Below is a small trained network, with its code and all its weights. Each question gives an input and a class and asks what happens when units are switched off, that is, made to give their printed mean instead of their output.

import numpy as np


def w(rows, s, z=0):
    codes = np.array(rows[::2]) - 128.0
    scale = np.full(codes.shape[1], s)
    scale[-1] = z or s
    return codes * scale


def f(y):
    return y / 2 * (1 + np.tanh(0.7978845608 * (y + 0.044715 * y**3)))


def log_softmax(a):
    a = a - a.max(-1, keepdims=True)
    return a - np.log(np.exp(a).sum(-1, keepdims=True))


def net(x, mask):
    res = np.array(x, float).reshape(1, 8) / 4 @ E
    y = f(res @ A[0][:, :-1].T + A[0][:, -1])
    res = res + np.where(mask, y, B[0][:, -1]) @ B[0][:, :-1]
    return log_softmax(res[-1] @ U[:, :-1].T + U[:, -1])


A, B = {}, {}
E = w([
[183,140,2,53],'x0',
[146,136,133,135],'x1',
[85,111,118,109],'x2',
[101,117,124,115],'x3',
[157,145,202,26],'x4',
[122,125,124,126],'x5',
[64,238,115,133],'x6',
[140,132,132,133],'x7',
],0.0072)
A[0] = w([
[174,118,108,191,192],'N1',
[74,105,36,213,124],'N2',
[69,120,209,201,109],'N3',
[170,13,128,123,122],'N4',
[165,135,125,130,252],'N5',
[184,8,138,122,101],'N6',
[173,108,194,36,135],'N7',
[41,206,103,95,141],'N8',
[107,201,129,111,147],'N9',
[139,144,53,75,82],'N10',
[159,10,139,112,88],'N11',
[171,162,164,169,187],'N12',
[78,115,214,186,113],'N13',
[71,186,127,120,103],'N14',
[122,181,119,131,172],'N15',
[175,153,78,125,100],'N16',
[139,94,87,226,178],'N17',
[169,156,48,113,107],'N18',
[100,117,200,159,99],'N19',
[82,207,122,122,97],'N20',
[106,130,201,193,113],'N21',
[121,107,84,193,164],'N22',
[93,254,121,134,136],'N23',
[130,155,184,42,113],'N24',
[167,151,81,189,201],'N25',
[86,74,62,215,72],'N26',
[92,115,193,155,122],'N27',
[140,136,78,85,109],'N28',
[33,121,98,103,135],'N29',
[117,41,122,107,118],'N30',
],0.0085,0.0041)
B[0] = w([
[88,142,189,90,190],'N1',
[107,188,161,57,243],'N2',
[183,89,74,90,254],'N3',
[130,152,157,210,211],'N4',
[71,62,159,117,224],'N5',
[134,179,163,253,216],'N6',
[76,192,177,94,244],'N7',
[134,88,147,159,235],'N8',
[116,103,173,177,191],'N9',
[207,114,73,117,199],'N10',
[124,135,119,198,194],'N11',
[110,96,118,91,188],'N12',
[206,111,53,64,243],'N13',
[163,100,119,200,174],'N14',
[106,74,143,173,183],'N15',
[167,98,103,101,165],'N16',
[74,158,154,74,223],'N17',
[157,85,90,103,207],'N18',
[199,82,41,116,188],'N19',
[164,106,143,217,185],'N20',
[181,114,61,82,218],'N21',
[80,194,162,73,193],'N22',
[136,87,169,207,252],'N23',
[90,222,178,110,204],'N24',
[106,110,137,96,210],'N25',
[134,224,156,98,199],'N26',
[179,100,44,64,193],'N27',
[205,62,94,141,175],'N28',
[117,109,139,140,171],'N29',
[156,114,152,165,158],'N30',
],0.0061,0.004)
U = w([
[182,72,79,104,70],'0',
[97,95,161,129,255],'1',
[125,116,166,247,91],'2',
[77,169,182,77,53],'3',
],0.014,0.0062)

Each question gives the input, the list of numbers given to net, and the class t.
The units are the neurons (one row each of A and B). Each row of codes is followed by its name. A weight is (code - 128) times the scale printed after its matrix; where a second scale follows, it is the last column's (A, B and U).
mask holds one flag per neuron, in row order. A switched-off neuron (its flag False) gives its mean, the last column of its row in B, instead of its output. The means were averaged over made-up inputs and are rounded, as every weight is.
A unit's drop is (log p(t) with every unit on - log p(t) with that unit switched off) / (log p(t) with every unit on - log p(t) with every unit switched off).
The circuit of an input: a set's keep is (log p(t) with only the set's units on - log p(t) with every unit switched off) / (log p(t) with every unit on - log p(t) with every unit switched off). Starting from the 12 units with the biggest drops (on a tie, the unit counted first), units are removed one at a time, each time the one whose removal leaves the highest keep (on an exact tie, the one counted first), for as long as the keep stays at least 0.8.
circuit, biggest first: the units of the circuit, biggest drop first
k most important neurons: the k neurons with the biggest drops, biggest first
drop when u is switched off: that unit's drop, to one decimal
input [-2,-8,-6,-3,3,-8,-5,-3], class 2: circuit, biggest first => N6; N4
input [1,0,1,0,-6,2,-8,-3], class 2: circuit, biggest first => N6
input [-2,5,-1,1,7,-2,-3,-8], class 3: circuit, biggest first => N7; N24
input [-6,-5,4,-5,7,-7,7,-5], class 2: circuit, biggest first => N23; N20
input [5,2,0,7,-2,-5,-8,-2], class 2: circuit, biggest first => N6; N4
input [6,-1,0,7,-8,-3,5,-7], class 3: 4 most important neurons => N2; N26; N22; N17
input [6,-5,2,7,8,4,-7,4], class 3: 2 most important neurons => N7; N24
input [-2,8,-5,-7,-5,2,-2,-3], class 1: 2 most important neurons => N7; N24
input [-8,8,6,3,-2,-4,-7,-3], class 0: drop when N3 is switched off => 0.1
input [-1,-2,4,2,8,-8,-8,-3], class 2: drop when N11 is switched off => 0.2
input [-8,-4,8,5,-5,-4,7,2], class 0: drop when N13 is switched off => 0.2
input [3,-8,-3,-2,0,-3,-8,-7], class 2: drop when N6 is switched off => 0.1
